[  5.2  -1.1  16.8  19.4   1.3   6.9 -14.2   5.1  -3.9  44.1 -21.5  -8.1
   5.5  -0.7  27.0   3.9  -7.7   8.2  20.7 -11.9  24.0  -0.6  -3.4   8.6
   0.5   4.3  31.3   3.2   7.5   6.9  12.1  16.7  13.9  -8.7   8.8  29.7
  -8.0   6.2   0.1  16.2  -6.5   6.1  -8.9  -4.0  16.8  34.7  -8.8 -31.6
   3.1   3.5   0.8  11.1 -16.8   4.1  -1.1  12.8  11.2  11.8 -48.0   6.9
 -64.3   3.4 -24.3   6.9] : (63)/[21]
[-11.7   2.9   8.8  -1.3  -9.8   0.3   4.1   1.6 -16.9  23.0   4.7  -1.9
  -9.1  -6.4  15.4   7.8  -9.6   1.3   2.9 -24.5   6.2 -11.6   6.5  -5.8
  -0.5  -0.4  -6.3 -10.6   4.3 -11.6  20.8  -4.2  -0.4  11.0  -6.3  11.1
  18.1   3.5   1.9   3.3   3.5   9.0  -9.1   2.4  15.5   6.0  40.6 -17.2
   5.5  -1.8 -10.8  24.1  -3.0  -2.5  12.3  -4.9  -1.4  13.1 -41.2   9.9
 -17.8  -3.6 -21.6   1.1] : (58)/[14]
[ -6.4  -3.4   7.8  11.6 -15.6  -5.3 -10.8  12.6  -6.4  38.5  -8.9  -8.0
  -3.3  -2.3  21.4   0.4  -6.9   9.2   8.7 -23.7  23.5  -3.9  -1.2   4.7
   5.9  10.7   8.1 -11.6   4.5  13.2  13.0  -5.9   3.7   8.2  -1.3  14.2
   6.2   0.1  -3.2  19.4  -6.0   4.7 -10.4   8.0  14.0 -19.5  -6.1 -36.7
  -8.0   0.3   3.6  17.0  -6.9  -6.9  -1.7   1.8  10.6  13.1 -42.6   2.0
 -58.1  -1.7 -19.4  15.0] : (60)/[14]
[ 19.4   3.5  17.4  22.4  -3.6   1.2  -7.8  -4.2  -3.6  34.8  13.2 -15.5
  -7.5  -2.5  26.6  -1.1  -1.7 -20.9  24.7  -6.6   6.0 -19.6  -1.9 -16.1
   3.1  45.5  -2.9 -13.0   0.5  -1.5  21.2   5.8 -11.8  -7.8  24.9  -0.7
 -36.2   7.2  -6.5  23.6   1.6   6.8  -8.3   0.7  23.5 -55.5  -5.4 -25.1
  -0.7   9.7  18.2  30.1 -25.1  -7.2  -1.7   1.4  27.6 -18.0 -62.1   2.9
 -47.9   7.2  -7.6   7.4] : (63)/[13]
[  8.0  -1.7  21.5  25.7 -10.2   2.4 -12.6   3.6  -4.9  35.3 -12.2 -22.8
   7.0  -0.5  41.0  -1.8 -20.5   4.7  13.8   3.3  22.6  -7.1  -7.3   4.6
   4.9  15.2  19.3  -7.4   4.8  -0.7   8.8  10.8   5.0  -6.1   9.3  30.3
   6.2  10.9  -4.3  20.8  -5.4  15.2  -1.4   3.2  23.9  -6.1 -10.3 -31.8
  18.3  10.8   3.8  15.4 -21.5   0.1  -2.5  11.0  22.8   5.6 -69.2   5.3
 -70.2  -0.6 -26.7   6.1] : (63)/[21]
[  0.1  -3.0  11.2  11.1 -13.0   1.6  -5.6  -3.4  -3.8  39.5  31.0  -8.2
  -7.9  -2.5  33.6  -0.5 -11.7 -11.9  11.0 -17.0  20.6 -22.4   1.1 -18.7
   0.5  27.1   8.9   5.5  -1.9  -9.6  12.4  -6.1   9.8 -12.3   4.5  -6.6
 -44.8   5.1 -13.2   5.2   4.8  18.6 -11.2   0.3  21.2 -37.2  -1.3 -31.8
 -11.2   2.5  -0.1  28.0 -27.0  -9.0  -3.4  -4.9  18.7  13.0 -53.4  -5.6
 -41.4  -0.3 -36.1   0.2] : (58)/[13]
[ -7.6   5.2  11.2  16.5  -3.0   1.0  -6.7   0.8  -3.8  31.7  -0.6 -12.8
  -2.4  -1.8  31.9  -0.9  -8.1  -1.2  17.4  -1.7   9.8   6.1  -1.8 -10.8
   8.7  15.6   3.8  -3.1   3.3 -11.9  14.1  -7.8  -5.8  11.5   4.3  12.9
   2.2   2.8  -2.1  27.3  20.9  32.6  -9.4   4.2  27.9 -47.6   8.4 -45.9
  -2.8   0.5  27.2  31.6 -16.8 -12.1   3.6   4.7  17.3   6.5 -52.8   9.9
 -40.6   0.9  -4.5   3.5] : (60)/[13]
[-11.1   7.0   0.8  18.4 -12.0   5.3 -16.8  -4.2  -9.7  50.9  -6.9  -6.5
 -19.1  -6.1  24.6   1.0 -19.5   4.5   5.3 -26.4  14.7  -7.6  -7.8  -6.2
   8.1   8.1   9.8  -6.7  -1.1  -5.0  14.3 -12.3   4.8  21.5  -5.4  21.2
   9.1  14.8  -2.7   8.2  -0.6  13.9 -14.2  -1.0  13.4 -10.6  -1.4 -38.9
  -6.0  -2.5   4.6  36.1 -24.6   1.5  -0.2  -6.9   7.9  19.2 -71.3  -4.4
 -55.9  -4.5 -35.9  -5.1] : (58)/[14]
[ -4.0   2.8   9.6  16.9   4.2  18.8  -1.1  11.1  -2.0  38.3   3.3 -34.6
   9.8  -3.0  42.8  -1.7 -13.8  11.3  -8.2  -8.4  29.4  13.2  -2.7  -7.6
  11.2   4.5  29.5  -7.1   5.4  -0.9   6.7  -8.9   3.8   9.9  -4.7  17.9
  46.2  -4.3 -12.2  18.7   2.9  15.5 -14.1  16.9  30.6 -13.1  -2.1 -71.1
  -3.3  -8.4  25.8  25.0   3.1  -8.5   1.2   9.7  13.1   2.8 -68.3   7.5
 -56.7 -11.0 -25.0 -12.2] : (60)/[21]
[  0.3   0.8   9.6  15.9  -2.9   2.7  -8.1  -0.5  -7.9  33.6 -15.6 -13.0
  -6.8  -1.3  13.1   4.5  -1.7   1.8  -1.2 -11.9   8.4 -11.5  -4.6  -2.0
  -1.2  -0.4   2.8 -12.8   8.9  -0.7  13.6  23.0  21.9  -1.0   4.0  20.4
  -1.2   1.8   1.2  13.3 -11.3  -7.6 -10.7  -0.6  20.8  23.5  -8.2 -18.0
   6.6   6.2  -1.7   5.7  -6.0   0.0   4.3   4.1  12.1   7.8 -38.7   6.8
 -46.8   2.1  -6.1   7.5] : (63)/[21]
